The symbols move the items like this.
j595: &>-, ~>-, @>j577, +>-, !>j57, §>-, *>j326, $>-
j418: &>j768, ~>j611, @>j663, +>j405, !>j345, §>j987, *>j811, $>j25
j644: &>-, ~>-, @>-, +>j401, !>j22, §>-, *>-, $>j175
j760: &>-, ~>-, @>-, +>-, !>j877, §>j401, *>-, $>j907
j663: &>j247, ~>-, @>j418, +>-, !>-, §>-, *>-, $>j426
j527: &>j67, ~>j618, @>j908, +>j283, !>j554, §>j559, *>j105, $>j534
j786: &>j340, ~>-, @>-, +>j111, !>-, §>j977, *>-, $>-
j908: &>-, ~>-, @>j527, +>-, !>-, §>j57, *>j99, $>-
j405: &>j22, ~>-, @>-, +>j418, !>-, §>-, *>-, $>j977
j832: &>j725, ~>j565, @>j258, +>j829, !>j159, §>j132, *>j849, $>j130
j987: &>j877, ~>-, @>-, +>-, !>-, §>j418, *>-, $>j111
j725: &>j832, ~>j977, @>-, +>j826, !>-, §>-, *>-, $>-
j283: &>-, ~>-, @>-, +>j527, !>-, §>j267, *>j340, $>-
j22: &>j405, ~>j130, @>j277, +>j768, !>j644, §>j184, *>j715, $>j565
j729: &>j559, ~>j95, @>j133, +>j78, !>j597, §>j67, *>j25, $>j811
j277: &>-, ~>-, @>j22, +>j247, !>-, §>-, *>-, $>j449
j618: &>-, ~>j527, @>-, +>-, !>-, §>j473, *>j291, $>-
j165: &>j291, ~>j111, @>-, +>-, !>-, §>j826, *>-, $>-
j184: &>-, ~>-, @>-, +>j877, !>-, §>j22, *>-, $>j340
j473: &>j95, ~>j559, @>j647, +>j849, !>j862, §>j618, *>j829, $>j794
j426: &>j734, ~>j799, @>j25, +>j181, !>j879, §>j776, *>j133, $>j663
j565: &>j977, ~>j832, @>j449, +>j643, !>j175, §>j340, *>j267, $>j22
j968: &>-, ~>j247, @>j842, +>-, !>-, §>-, *>-, $>j306
j340: &>j786, ~>j132, @>j791, +>j105, !>j213, §>j565, *>j283, $>j184
j980: &>j811, ~>j794, @>j628, +>j715, !>j775, §>j534, *>j768, $>j559
j799: &>j306, ~>j426, @>j826, +>-, !>-, §>-, *>-, $>-
j811: &>j980, ~>-, @>-, +>-, !>-, §>-, *>j418, $>j729
j31: &>-, ~>j326, @>j716, +>-, !>j306, §>-, *>-, $>-
j794: &>-, ~>j980, @>-, +>-, !>-, §>-, *>j842, $>j473
j306: &>j799, ~>j734, @>j829, +>j258, !>j31, §>j432, *>j647, $>j968
j432: &>-, ~>j99, @>j291, +>-, !>-, §>j306, *>-, $>-
j791: &>-, ~>-, @>j340, +>j99, !>-, §>j449, *>-, $>-
j267: &>j78, ~>j849, @>j740, +>j559, !>j49, §>j283, *>j565, $>j715
j842: &>j611, ~>j768, @>j968, +>j130, !>j462, §>j943, *>j794, $>j829
j99: &>j776, ~>j432, @>j105, +>j791, !>j533, §>j734, *>j908, $>j661
j611: &>j842, ~>j418, @>-, +>-, !>-, §>-, *>-, $>j826
j559: &>j729, ~>j473, @>j57, +>j267, !>j577, §>j527, *>j643, $>j980
j661: &>-, ~>-, @>j877, +>-, !>-, §>j247, *>-, $>j99
j217: &>j175, ~>-, @>-, +>j121, !>j977, §>-, *>-, $>-
j259: &>j907, ~>-, @>-, +>-, !>j111, §>j121, *>-, $>-
j95: &>j473, ~>j729, @>-, +>-, !>-, §>-, *>j826, $>-
j879: &>j326, ~>-, @>j121, +>-, !>j426, §>-, *>-, $>-
j49: &>-, ~>-, @>-, +>j577, !>j267, §>-, *>j175, $>-
j462: &>-, ~>j401, @>-, +>-, !>j842, §>-, *>-, $>j716
j775: &>-, ~>-, @>-, +>-, !>j980, §>-, *>j401, $>j577
j715: &>-, ~>-, @>-, +>j980, !>-, §>-, *>j22, $>j267
j776: &>j99, ~>-, @>j111, +>-, !>-, §>j426, *>-, $>-
j326: &>j879, ~>j31, @>j935, +>j793, !>j734, §>j533, *>j595, $>j957
j345: &>j401, ~>-, @>-, +>-, !>j418, §>-, *>-, $>j121
j849: &>-, ~>j267, @>-, +>j473, !>-, §>-, *>j832, $>-
j907: &>j259, ~>j208, @>j533, +>j213, !>j105, §>j935, *>j554, $>j760
j793: &>-, ~>-, @>j175, +>j326, !>j449, §>-, *>-, $>-
j111: &>j105, ~>j165, @>j776, +>j786, !>j259, §>j25, *>j67, $>j987
j554: &>-, ~>-, @>-, +>-, !>j527, §>j577, *>j907, $>-
j957: &>-, ~>-, @>j401, +>-, !>j247, §>-, *>-, $>j326
j977: &>j565, ~>j725, @>j181, +>j25, !>j217, §>j786, *>j78, $>j405
j208: &>-, ~>j907, @>-, +>-, !>j291, §>j716, *>-, $>-
j105: &>j111, ~>j291, @>j99, +>j340, !>j907, §>j643, *>j527, $>j877
j577: &>j597, ~>j862, @>j595, +>j49, !>j559, §>j554, *>j935, $>j775
j401: &>j345, ~>j462, @>j957, +>j644, !>j768, §>j760, *>j775, $>j935
j121: &>j935, ~>j732, @>j879, +>j217, !>j25, §>j259, *>j597, $>j345
j213: &>-, ~>-, @>-, +>j907, !>j340, §>j175, *>-, $>-
j877: &>j987, ~>j943, @>j661, +>j184, !>j760, §>j768, *>j534, $>j105
j175: &>j217, ~>j159, @>j793, +>j935, !>j565, §>j213, *>j49, $>j644
j78: &>j267, ~>-, @>-, +>j729, !>-, §>-, *>j977, $>-
j740: &>-, ~>-, @>j267, +>j57, !>-, §>-, *>j449, $>-
j133: &>j57, ~>-, @>j729, +>-, !>-, §>-, *>j426, $>-
j768: &>j418, ~>j842, @>j247, +>j22, !>j401, §>j877, *>j980, $>j643
j247: &>j663, ~>j968, @>j768, +>j277, !>j957, §>j661, *>j628, $>j734
j291: &>j165, ~>j105, @>j432, +>j132, !>j208, §>j829, *>j618, $>j943
j943: &>-, ~>j877, @>-, +>-, !>-, §>j842, *>-, $>j291
j829: &>j826, ~>j643, @>j306, +>j832, !>j716, §>j291, *>j473, $>j842
j643: &>j25, ~>j829, @>j734, +>j565, !>j935, §>j105, *>j559, $>j768
j734: &>j426, ~>j306, @>j643, +>j449, !>j326, §>j99, *>j57, $>j247
j67: &>j527, ~>-, @>-, +>-, !>-, §>j729, *>j111, $>-
j597: &>j577, ~>-, @>-, +>-, !>j729, §>-, *>j121, $>-
j716: &>j732, ~>j935, @>j31, +>j159, !>j829, §>j208, *>j862, $>j462
j181: &>j449, ~>-, @>j977, +>j426, !>-, §>-, *>-, $>-
j732: &>j716, ~>j121, @>-, +>-, !>j826, §>-, *>-, $>-
j826: &>j829, ~>j25, @>j799, +>j725, !>j732, §>j165, *>j95, $>j611
j57: &>j133, ~>j647, @>j559, +>j740, !>j595, §>j908, *>j734, $>j628
j258: &>-, ~>j449, @>j832, +>j306, !>-, §>-, *>-, $>-
j628: &>-, ~>-, @>j980, +>-, !>-, §>-, *>j247, $>j57
j449: &>j181, ~>j258, @>j565, +>j734, !>j793, §>j791, *>j740, $>j277
j25: &>j643, ~>j826, @>j426, +>j977, !>j121, §>j111, *>j729, $>j418
j132: &>-, ~>j340, @>-, +>j291, !>-, §>j832, *>-, $>-
j533: &>-, ~>-, @>j907, +>-, !>j99, §>j326, *>-, $>-
j534: &>-, ~>-, @>-, +>-, !>-, §>j980, *>j877, $>j527
j935: &>j121, ~>j716, @>j326, +>j175, !>j643, §>j907, *>j577, $>j401
j159: &>-, ~>j175, @>-, +>j716, !>j832, §>-, *>-, $>-
j130: &>-, ~>j22, @>-, +>j842, !>-, §>-, *>-, $>j832
j862: &>-, ~>j577, @>-, +>-, !>j473, §>-, *>j716, $>-
j647: &>-, ~>j57, @>j473, +>-, !>-, §>-, *>j306, $>-

The rows follow the links: the fewer symbols apart two items are, the more alike their rows tend to be.

Each row is also shifted at random along 3 hidden directions that mean nothing.

Some items, each with a row of numbers:
j554: 99	67	-14	-27	-2	-95	19	54	-16	-23	-6	-63	75	-18	105	9	32	-2	-24	20	11	-18	12	-6	12	14	74	-10	18	29	33	-28	-67	-16	11	-48	14	-19	29	-2	29	-34	16	-4	0	21	-38	-6	6	-43	-10	3	31	-48
j644: -9	44	-8	-7	-9	-22	-21	8	18	1	-8	-19	2	6	6	-23	-18	34	7	-18	14	15	-26	-9	11	-36	14	-39	-34	-10	35	-23	-3	-19	25	11	46	-15	-12	-7	0	-45	0	-14	-18	-32	-22	-20	1	8	17	32	-14	-19
j734: -60	5	-6	-24	39	-39	5	61	4	-12	-45	-65	12	-11	41	-42	31	4	4	2	-50	-7	70	20	31	-3	18	-6	13	48	-3	1	-47	-35	29	-8	-34	-38	-9	-6	2	19	42	29	13	-40	-15	-28	-25	0	-9	-34	0	-55
j987: 71	42	-21	-2	-7	-58	25	-10	-37	-17	-12	3	62	-26	36	28	35	-4	3	3	-23	-46	-25	6	-19	27	28	15	-27	2	-16	30	-25	-30	-22	-19	16	-7	95	-23	14	-39	-49	29	20	-11	3	57	64	7	53	-18	44	-9
j78: -6	40	-47	-7	-15	15	31	8	-36	-44	-35	-43	21	9	43	-40	81	35	49	8	-39	37	17	-37	-10	-12	0	21	-34	26	-12	-25	-29	19	-33	-41	0	-13	19	-1	41	3	-22	37	-10	-4	-43	32	-6	-26	-42	19	18	-1
j811: 27	3	-25	3	7	-52	-69	-40	17	2	-44	29	40	30	16	-4	-8	-19	-27	-35	-5	-12	-18	27	2	9	-15	-26	-17	-14	-35	23	-1	7	-21	4	45	44	49	-3	10	-20	-28	26	28	-3	18	25	24	50	47	-3	62	36
j725: 19	4	-3	35	-25	11	8	-11	0	28	-9	30	-9	12	-2	29	0	0	-22	-3	7	-14	-16	0	-21	20	-35	8	7	-43	-55	17	48	-6	-15	-12	38	35	19	2	6	62	-38	32	6	42	12	29	43	-3	-27	11	-38	39
j577: 37	-10	36	-6	-10	71	-36	28	-17	-19	51	30	-26	-14	-27	7	-50	8	-7	-11	31	28	-6	-31	34	-14	-1	0	-13	-24	18	-10	16	11	11	17	-10	-2	-47	26	30	-8	10	-43	-16	42	19	-36	-43	1	-7	20	-8	25
j760: 92	52	13	22	-23	12	32	4	-29	-10	21	-2	10	-71	-17	19	22	14	37	-7	28	-22	-26	-24	6	9	71	27	-16	7	45	-18	-21	-21	-16	0	18	-27	30	-31	-20	-49	10	2	-29	-28	-17	-8	-11	-17	33	22	24	-3
j794: 54	-20	45	61	-6	40	5	-66	5	45	3	90	-23	-44	-85	60	16	-15	-13	-33	2	5	-50	20	-45	21	-17	-20	26	-3	-2	-16	47	32	-29	40	16	40	6	11	18	-19	-29	2	-42	26	-6	-24	-7	-15	44	22	-4	91
j25: -5	48	-42	-12	7	-87	9	9	-34	-45	-38	-48	73	30	100	-57	44	13	-20	1	-28	-9	29	6	3	-6	-2	-14	37	13	-40	2	-55	-33	-12	-44	45	-11	50	6	-1	32	-26	26	25	-18	13	28	34	-3	-23	-36	36	-22
j716: -70	-20	35	27	-5	30	0	-5	27	9	29	31	-40	-12	4	7	-55	-15	-36	20	36	-12	-22	6	22	-14	-49	8	32	-14	38	-3	30	8	47	32	9	0	-35	28	-32	23	24	-68	-16	16	22	-28	-7	5	-19	-19	-16	-15
j165: -78	-17	-2	-2	-2	3	17	-13	-15	14	28	26	-4	22	21	11	-27	-39	-27	33	-10	-7	-17	11	-15	13	-26	21	14	-19	-24	48	10	24	12	-5	-33	24	-7	14	-27	20	-12	-4	3	33	34	15	11	-26	5	-35	8	-29
j49: 54	-10	1	-17	2	-11	-38	17	13	-12	13	-26	23	35	19	2	-30	47	-6	5	47	4	9	-31	23	-7	0	-30	-6	-11	25	-22	16	12	15	-32	6	22	-41	27	41	5	0	-24	8	30	9	-24	-19	9	-47	27	6	21
j121: 156	18	6	30	5	-6	-2	-7	-21	-20	-4	22	42	-3	10	23	-21	23	-16	-37	29	-14	-73	-30	1	24	33	22	18	-45	-31	19	-9	-68	-11	-35	58	27	38	6	7	34	-44	22	18	8	38	55	40	32	14	10	32	34
j832: 40	0	7	19	-22	2	53	8	-6	10	4	-7	3	-5	6	32	43	6	6	22	-14	-28	4	-2	-42	14	14	-17	43	-10	14	-30	-7	-24	-10	-38	19	21	24	4	2	27	-8	36	-23	-13	-36	19	67	8	-36	22	-20	23
j105: -17	-34	7	-65	23	-2	18	13	23	0	17	0	-12	24	8	-16	-13	-64	-19	-28	-13	6	55	13	20	-7	24	12	25	37	10	33	-34	-9	26	-15	-24	-20	-24	9	10	-3	-5	-18	-2	15	19	-12	2	6	-1	-20	19	-15
j842: 27	-10	10	58	-17	-28	4	-31	-1	46	14	19	8	-27	-44	19	24	-19	13	-19	9	-40	-14	35	-26	30	17	-4	28	-22	23	-15	7	-9	-17	-2	40	9	40	-18	-3	-1	4	14	-28	-34	-12	10	49	6	59	-24	-7	41
j729: -26	-24	4	-9	11	39	8	8	-46	-50	-8	11	3	16	-6	-16	53	34	24	-5	-31	51	10	-28	-29	17	-15	18	2	28	-28	3	-6	2	-22	-31	-6	-31	13	11	20	-7	-41	18	15	2	-5	32	-4	-1	-23	-1	23	18
j132: 45	-32	-7	7	-7	26	66	-23	-18	17	54	31	-9	-1	-21	46	31	-22	8	7	16	-21	-16	15	-49	33	14	19	22	-17	8	-2	45	-3	-9	5	-12	25	3	-31	-2	13	-11	46	-36	5	4	-12	35	-58	-18	25	-33	19
j775: 35	36	16	31	-5	32	-13	-20	-36	-1	12	5	3	-31	-33	-26	41	47	49	11	20	24	-52	-38	23	-8	16	4	-31	-18	30	-33	7	14	-21	0	6	-30	9	-9	9	-31	6	-1	-39	-10	-40	13	-28	-25	30	21	11	15
j405: -76	43	-12	-6	-18	4	-1	-17	-38	-36	-32	0	-22	-5	6	-51	6	9	47	-15	-18	27	9	-34	-13	-20	-23	-5	-68	3	-2	-20	18	-3	-16	-5	8	-33	38	-35	-11	-13	-10	15	-2	-27	-26	7	27	0	17	44	7	-3
j326: 84	-11	19	28	4	11	-19	27	26	14	27	15	5	-7	9	-1	-65	67	-44	-19	12	-19	-15	16	24	-5	46	-1	18	-12	-7	24	16	-33	23	18	-8	23	-36	6	-6	18	6	-20	24	-12	0	-14	-14	41	-6	2	21	-2
j957: 58	7	21	12	-3	-1	-27	10	26	19	-11	26	9	-38	-28	26	-48	22	-6	-51	17	-40	-34	3	19	-16	16	-7	-3	-20	20	16	3	-21	3	22	30	-16	-21	-9	-6	-3	15	3	2	5	4	-5	2	42	50	-14	8	8
j826: -107	3	-2	12	3	-33	-15	-11	-12	-18	-8	-9	-9	36	57	-15	-16	-28	-53	21	-32	-7	18	29	-1	32	-61	-41	24	-2	-13	-1	-21	4	30	-2	-2	13	-21	23	-20	59	-7	-39	38	37	8	-7	9	11	-12	-43	-16	-22
j663: 28	22	-15	28	-4	-6	22	-11	-30	-23	-51	4	11	-37	-11	-23	61	57	46	-38	-71	14	-28	-6	-23	23	17	39	-36	9	-30	-8	-44	-43	-30	16	0	-23	61	-57	-25	-11	-27	53	7	-30	-45	44	18	18	39	14	10	-8
j291: -32	-7	30	2	-11	5	34	5	-5	8	15	-2	-20	25	5	15	-1	-36	-29	31	-22	12	26	0	-29	16	10	12	45	19	34	-19	5	20	-1	5	-24	-13	2	-10	-24	11	31	-8	-8	-2	1	-13	29	-30	-13	-17	-8	-2
j208: 58	4	12	28	-7	-1	37	7	1	12	39	8	14	-23	2	65	-29	-23	-23	30	41	-20	-32	-13	32	-1	13	-5	35	10	14	3	0	13	0	13	4	12	-18	9	-5	16	2	-42	-34	36	17	-21	-6	-19	15	3	-38	-10
j595: 81	-5	17	41	29	41	-37	8	26	15	8	-2	30	-18	-22	15	-38	46	3	-3	29	0	-26	-1	43	0	9	-5	8	-3	-11	15	16	-31	-2	27	-13	29	-27	13	20	33	9	-12	16	45	1	0	-38	16	-7	-7	-2	13

Start, symbols taken left to right, then the item you end at.
Answer with the item's name.
40	34	12	2	-14	50	-1	-5	-39	4	4	44	5	-28	-26	-8	-25	33	33	-8	28	-3	-66	-37	-4	-5	-7	-1	-30	-32	7	-17	-3	-3	-32	13	32	-17	24	-10	-5	5	5	-12	-7	16	-11	29	-8	27	36	10	12	30
& $ @ $: j957
100	2	-10	-15	6	-1	41	29	-15	-19	21	0	-4	-41	17	40	7	27	5	11	24	-27	-9	-12	17	7	91	30	20	7	13	12	-32	-48	-9	-7	-3	-17	8	-29	-28	-14	16	29	3	0	-11	18	7	-18	-2	-5	3	-48
§ * !: j57
34	-29	41	26	-38	107	43	-44	-17	26	41	72	-63	-74	-112	60	53	-32	50	15	13	-25	-53	5	-42	-7	13	60	16	24	30	11	35	27	-37	31	-5	-26	29	-48	-23	-14	13	39	-64	-1	-4	4	21	1	41	13	-6	46
~ $: j105
36	34	7	9	4	-13	-20	2	-39	-30	11	-31	42	2	49	-28	-16	30	-21	-9	10	5	-37	-42	26	22	-34	8	-23	-20	-3	11	-28	-23	-6	-15	9	21	11	38	20	2	-23	-14	37	39	9	21	-31	-14	-12	-7	30	3
! @: j133
33	-5	-21	-14	-6	-39	-11	-3	18	-24	-22	-54	28	53	33	-32	22	8	-7	-6	-9	9	41	9	-15	-16	25	-21	-3	3	-9	-32	-27	2	2	-43	-1	8	-9	9	47	-6	-11	26	14	21	-13	-24	15	-13	-32	19	-7	25
& &: j267
18	7	-33	-8	9	15	-26	-32	12	5	-24	-1	-35	2	-25	-21	-22	-14	15	-21	22	16	16	4	-36	-4	1	-11	-17	-28	9	-19	47	-16	11	0	19	-22	0	-8	10	-23	5	7	-12	-28	-15	-12	34	34	14	38	-26	36
@ @ *: j715
-71	24	-27	24	-16	4	29	-15	-9	30	-3	0	-22	-25	-21	-24	34	4	35	8	-11	-1	-5	2	-44	-32	-10	-11	4	-17	24	-62	23	24	-13	3	-7	-19	-6	-31	-18	-11	13	20	-27	-46	-23	-36	25	-34	-17	13	-59	5
~ ~ $: j832
43	-11	5	-56	-22	31	16	19	40	-6	58	2	-3	12	-6	23	-45	3	-11	0	42	-4	-39	-29	3	-34	40	19	-16	-32	31	31	29	-20	39	-8	-2	12	-42	-10	-6	-6	8	-17	-14	11	23	-1	29	-10	-31	24	-16	3
+ &: j259
-6	18	17	52	-15	-37	-4	24	8	-17	8	-20	27	-8	62	-4	15	23	-13	26	-4	4	-31	-12	20	-3	-2	-15	52	16	58	-26	-18	18	22	-4	30	21	5	27	39	9	25	-10	17	39	-3	-9	-35	-48	-18	-32	-17	-5
~ @: j595
-52	-23	-7	18	-6	61	6	-33	-6	-2	20	-13	-30	0	-45	10	53	-16	13	32	-6	11	8	-22	-32	1	-27	-13	17	-12	3	-66	24	62	-3	-3	-13	8	-30	19	33	6	-12	14	-40	18	-36	-24	-9	-50	-40	18	-38	24
* ~ @: j449
-45	56	-17	-13	-11	10	13	28	-41	-52	5	-46	-10	-18	30	-79	45	55	60	27	-8	31	3	-74	-10	-20	-11	15	-28	-2	-1	-51	-17	-8	-5	-24	8	-41	13	-15	-20	11	5	15	-17	1	-10	3	-30	-30	-41	48	-49	-38
! §: j786
26	-45	-11	-6	-11	40	26	1	34	9	8	26	-63	19	-53	16	-32	21	-3	-30	15	9	32	-6	14	-20	2	14	0	-3	-20	6	41	-21	0	-5	-20	32	-30	-13	2	27	-12	27	-19	-38	-26	7	4	28	-43	28	-28	33
! @ + *: j577
7	13	-40	-25	-11	20	45	-13	-3	-28	0	-4	-6	-29	-47	-9	72	-11	90	-11	0	0	-14	-25	-54	-30	52	25	-19	7	19	-24	5	-5	-31	-2	-1	-61	28	-54	-9	-40	12	25	-30	-60	-48	23	36	-45	2	29	-23	13
+ +: j184
-46	-12	29	30	-6	3	15	5	40	28	19	20	-3	32	5	8	-43	4	-37	27	19	-9	-1	-10	13	-20	-17	-24	13	-21	22	-26	41	17	26	19	5	26	-58	-4	3	35	14	-23	8	28	17	-26	-7	-16	-34	15	-36	3
~ *: j49
-122	13	0	-48	2	17	-3	13	-42	-56	2	-38	14	18	26	-51	25	-28	27	29	-20	56	47	-10	14	13	-26	-2	-40	44	-31	3	-42	54	2	-17	-28	-28	5	19	6	0	5	-26	23	23	35	11	-54	-39	-11	-1	25	-43
§ & &: j729
-13	20	-3	36	-1	-30	-1	-25	-14	18	-38	34	52	-1	20	6	17	-12	-7	-2	-3	-21	-27	23	-38	21	-14	-16	13	-14	5	-1	-19	-12	-7	13	60	-1	51	5	1	0	-10	13	11	-13	-6	20	52	33	27	-17	9	7
$ &: j829
67	12	-33	-38	-23	-53	4	14	36	-28	-31	-8	72	54	57	18	-15	-5	-36	-30	-8	-19	-11	13	-33	28	33	-7	9	-2	-54	48	17	-29	-2	-23	39	25	26	-6	2	22	-39	40	28	10	30	51	62	-9	-2	1	49	0
§ !: j217
-5	23	37	56	-23	-2	-7	4	8	12	21	44	2	-37	-11	35	-1	2	6	18	13	-5	-58	-13	-23	-1	0	-10	9	-24	29	-42	14	4	-1	-6	38	-24	22	4	-8	-15	43	-34	-21	-17	-17	-25	-12	-1	32	-8	-26	-8
! ~: j768
10	35	-19	14	24	-31	12	7	-18	-26	-52	-31	45	-1	47	-23	43	37	40	2	-37	1	30	5	7	16	23	-20	-14	15	-42	19	-48	-16	-7	-15	-18	10	29	8	38	14	-22	48	38	22	-20	35	0	12	-10	-17	32	-12
@ +: j78
